Below is a small trained network, with its code and all its weights. Each question gives an input and a class and asks what happens when units are switched off, that is, made to give their printed mean instead of their output.

import numpy as np


def w(rows, s, z=0):
    codes = np.array(rows[::2]) - 128.0
    scale = np.full(codes.shape[1], s)
    scale[-1] = z or s
    return codes * scale


def f(y):
    return y / 2 * (1 + np.tanh(0.7978845608 * (y + 0.044715 * y**3)))


def log_softmax(a):
    a = a - a.max(-1, keepdims=True)
    return a - np.log(np.exp(a).sum(-1, keepdims=True))


def net(x, mask):
    res = np.array(x, float).reshape(1, 7) / 4 @ E
    y = f(res @ A[0][:, :-1].T + A[0][:, -1])
    res = res + np.where(mask, y, B[0][:, -1]) @ B[0][:, :-1]
    return log_softmax(res[-1] @ U[:, :-1].T + U[:, -1])


A, B = {}, {}
E = w([
[126,124,103,172,94,116,120,119,128],'x0',
[162,105,148,155,97,123,110,138,126],'x1',
[128,160,142,135,135,106,127,126,124],'x2',
[131,106,115,218,245,158,86,173,2],'x3',
[203,69,77,213,222,37,215,109,205],'x4',
[252,217,44,112,150,247,125,122,165],'x5',
[107,137,102,156,123,119,114,94,138],'x6',
],0.0098)
A[0] = w([
[115,189,133,120,154,75,138,175,136,128],'neuron 0',
[57,166,169,94,50,214,31,117,68,163],'neuron 1',
[67,108,161,133,121,86,127,120,142,42],'neuron 2',
[125,137,136,133,133,135,128,132,139,3],'neuron 3',
[124,148,149,129,110,138,143,120,198,44],'neuron 4',
[146,78,162,105,141,130,96,101,133,147],'neuron 5',
[124,95,116,182,216,168,99,118,22,64],'neuron 6',
[133,126,138,162,146,148,129,136,98,38],'neuron 7',
[66,52,151,122,132,74,110,117,109,74],'neuron 8',
[182,51,100,179,214,52,201,119,215,150],'neuron 9',
[51,37,179,121,129,37,147,121,95,88],'neuron 10',
[108,137,130,119,89,131,146,157,193,121],'neuron 11',
[162,102,150,128,161,131,123,79,149,198],'neuron 12',
[137,118,134,160,176,130,116,121,77,44],'neuron 13',
[123,108,116,129,93,142,107,103,108,166],'neuron 14',
[250,206,61,138,144,227,109,108,168,60],'neuron 15',
[125,127,124,133,109,132,123,120,125,106],'neuron 16',
[137,126,153,71,67,94,164,81,224,35],'neuron 17',
[128,135,125,101,82,115,150,135,170,78],'neuron 18',
],0.015,0.0026)
B[0] = w([
[123,113,132,139,111,136,126,122,104,137],'neuron 0',
[104,142,137,94,105,73,170,115,26,255],'neuron 1',
[131,127,138,150,125,178,136,136,155,176],'neuron 2',
[118,110,141,141,131,139,109,110,129,124],'neuron 3',
[141,112,105,162,130,89,108,134,147,155],'neuron 4',
[112,143,126,137,134,133,122,118,120,138],'neuron 5',
[162,105,85,124,132,52,76,138,191,212],'neuron 6',
[132,123,123,127,145,101,101,143,152,149],'neuron 7',
[137,134,146,131,134,207,134,138,160,197],'neuron 8',
[93,150,150,73,97,82,161,124,4,245],'neuron 9',
[121,137,138,164,132,218,150,119,177,231],'neuron 10',
[146,121,107,132,161,98,105,137,135,163],'neuron 11',
[107,146,115,114,123,119,141,109,117,150],'neuron 12',
[164,116,109,137,142,85,100,117,160,166],'neuron 13',
[127,133,140,105,159,122,140,133,114,147],'neuron 14',
[108,128,164,164,130,241,154,128,179,235],'neuron 15',
[126,138,127,114,137,123,129,139,133,132],'neuron 16',
[163,110,97,131,149,73,67,135,173,205],'neuron 17',
[148,109,107,133,145,91,108,135,146,163],'neuron 18',
],0.022,0.026)
U = w([
[115,154,134,66,115,83,175,144,30,250],'0',
[147,128,156,178,170,255,154,160,207,44],'1',
[239,60,41,129,203,42,5,185,194,79],'2',
],0.0094,0.0025)

Each question gives the input, the list of numbers given to net, and the class t.
The units are the neurons (one row each of A and B). Each row of codes is followed by its name. A weight is (code - 128) times the scale printed after its matrix; where a second scale follows, it is the last column's (A, B and U).
mask holds one flag per neuron, in row order. A switched-off neuron (its flag False) gives its mean, the last column of its row in B, instead of its output. The means were averaged over made-up inputs and are rounded, as every weight is.
A unit's drop is (log p(t) with every unit on - log p(t) with that unit switched off) / (log p(t) with every unit on - log p(t) with every unit switched off).
The circuit of an input: a set's keep is (log p(t) with only the set's units on - log p(t) with every unit switched off) / (log p(t) with every unit on - log p(t) with every unit switched off). Starting from the 12 units with the biggest drops (on a tie, the unit counted first), units are removed one at a time, each time the one whose removal leaves the highest keep (on an exact tie, the one counted first), for as long as the keep stays at least 0.8.
units of the circuit, in order: the units of the circuit, biggest drop first
k most important neurons: the k neurons with the biggest drops, biggest first
drop when u is switched off: that unit's drop, to one decimal
input [-4,3,-3,6,3,-7,8], class 1: units of the circuit, in order => (neuron 10)
input [4,6,-8,6,7,7,-6], class 0: 3 most important neurons => (neuron 9; neuron 10; neuron 8)
input [-7,0,-3,5,1,-4,4], class 2: 2 most important neurons => (neuron 6; neuron 15)
input [6,1,-5,8,0,6,0], class 2: 2 most important neurons => (neuron 6; neuron 10)
input [6,-2,8,-6,-4,-6,0], class 1: 2 most important neurons => (neuron 10; neuron 6)
input [-7,8,-6,8,6,2,4], class 2: 2 most important neurons => (neuron 6; neuron 1)
input [2,3,3,7,-3,-8,6], class 1: 2 most important neurons => (neuron 10; neuron 8)
input [4,7,2,3,6,6,0], class 0: 3 most important neurons => (neuron 9; neuron 10; neuron 8)
input [5,-5,-2,6,5,4,5], class 2: 4 most important neurons => (neuron 6; neuron 1; neuron 13; neuron 7)
input [-3,5,2,-6,7,6,4], class 0: 2 most important neurons => (neuron 9; neuron 10)
input [-5,-7,1,-1,1,2,3], class 1: 2 most important neurons => (neuron 1; neuron 9)
input [-1,2,-6,0,-4,5,8], class 1: 2 most important neurons => (neuron 15; neuron 9)
input [1,0,-4,-7,-5,-4,1], class 2: 2 most important neurons => (neuron 17; neuron 9)
input [-2,6,-1,3,0,4,8], class 1: units of the circuit, in order => (neuron 15)
input [2,2,-5,-7,0,-5,3], class 2: drop when neuron 17 is switched off => 1.7
input [-3,0,3,-6,1,-7,-3], class 1: drop when neuron 10 is switched off => 1.8
input [8,0,4,-7,-5,8,0], class 1: drop when neuron 6 is switched off => 1.0
